Below is a small trained network, with its code and all its weights. Each question gives an input and a class and asks what happens when units are switched off, that is, made to give their printed mean instead of their output.

import numpy as np


def w(rows, s, z=0):
    codes = np.array(rows[::2]) - 128.0
    scale = np.full(codes.shape[1], s)
    scale[-1] = z or s
    return codes * scale


def f(y):
    return np.maximum(y, 0)


def log_softmax(a):
    a = a - a.max(-1, keepdims=True)
    return a - np.log(np.exp(a).sum(-1, keepdims=True))


def net(x, mask):
    res = np.array(x, float).reshape(1, 3) / 4 @ E
    y = f(res @ A[0][:, :-1].T + A[0][:, -1])
    res = res + np.where(mask, y, B[0][:, -1]) @ B[0][:, :-1]
    return log_softmax(res[-1] @ U[:, :-1].T + U[:, -1])


A, B = {}, {}
E = w([
[66,190,152,86,15,96,149,195,246,143],'x0',
[22,230,114,155,133,64,132,19,190,81],'x1',
[118,239,49,122,44,139,176,108,29,211],'x2',
],0.011)
A[0] = w([
[166,91,109,112,99,131,131,188,136,143,75],'N0',
[179,108,117,135,152,138,116,97,6,141,213],'N1',
[182,66,116,148,125,150,128,160,113,134,100],'N2',
[128,152,156,111,59,135,130,173,177,158,254],'N3',
[83,156,135,160,99,138,130,71,159,103,20],'N4',
[99,129,129,126,175,115,130,55,160,107,170],'N5',
[75,183,108,110,108,122,121,113,174,131,139],'N6',
[103,171,133,116,121,78,137,85,177,162,189],'N7',
[104,166,94,121,47,128,125,132,169,137,147],'N8',
],0.016,0.0027)
B[0] = w([
[98,143,254,88,65,135,86,142,142,98,190],'N0',
[138,80,107,50,241,163,212,204,10,163,250],'N1',
[108,202,170,78,150,130,98,60,127,187,211],'N2',
[89,105,116,180,56,110,149,220,175,176,219],'N3',
[146,146,192,153,104,176,93,86,50,65,193],'N4',
[140,152,113,119,202,102,81,36,188,142,199],'N5',
[121,180,131,178,3,76,148,74,41,84,207],'N6',
[160,145,76,124,36,199,129,79,94,61,205],'N7',
[155,79,62,188,114,114,150,187,187,78,212],'N8',
],0.013,0.023)
U = w([
[145,85,112,55,208,203,183,165,42,176,241],'0',
[99,84,87,180,94,141,150,213,189,138,7],'1',
[87,138,213,79,102,187,72,152,142,153,38],'2',
[160,75,113,121,254,144,26,39,185,132,202],'3',
[133,176,121,149,81,189,108,68,75,72,126],'4',
],0.009,0.0018)

Each question gives the input, the list of numbers given to net, and the class t.
The units are the neurons (one row each of A and B). Each row of codes is followed by its name. A weight is (code - 128) times the scale printed after its matrix; where a second scale follows, it is the last column's (A, B and U).
mask holds one flag per neuron, in row order. A switched-off neuron (its flag False) gives its mean, the last column of its row in B, instead of its output. The means were averaged over made-up inputs and are rounded, as every weight is.
A unit's drop is (log p(t) with every unit on - log p(t) with that unit switched off) / (log p(t) with every unit on - log p(t) with every unit switched off).
The circuit of an input: a set's keep is (log p(t) with only the set's units on - log p(t) with every unit switched off) / (log p(t) with every unit on - log p(t) with every unit switched off). Starting from all 9 units, units are removed one at a time, each time the one whose removal leaves the highest keep (on an exact tie, the one counted first), for as long as the keep stays at least 0.8.
units of the circuit, in order: the units of the circuit, biggest drop first
k most important neurons: the k neurons with the biggest drops, biggest first
drop of u: that unit's drop, to one decimal
input [7,2,-1], class 1: units of the circuit, in order : N3
input [-7,4,-2], class 0: 2 most important neurons : N1, N2
input [-2,-3,-8], class 3: 2 most important neurons : N3, N1
input [6,1,-1], class 1: 2 most important neurons : N3, N8
input [3,-3,-1], class 2: 2 most important neurons : N8, N0
input [8,3,-6], class 4: 4 most important neurons : N6, N7, N4, N1
input [6,-8,0], class 2: 2 most important neurons : N0, N2
input [5,0,3], class 1: 2 most important neurons : N3, N8
input [3,-7,6], class 2: 3 most important neurons : N0, N2, N3
input [-3,6,-3], class 3: drop of N2 : -0.1
input [-7,3,6], class 0: drop of N8 : 0.0
input [-1,-5,-6], class 2: drop of N1 : 0.2
input [-5,5,-1], class 3: drop of N5 : 0.3
input [2,-6,3], class 2: units of the circuit, in order : N0
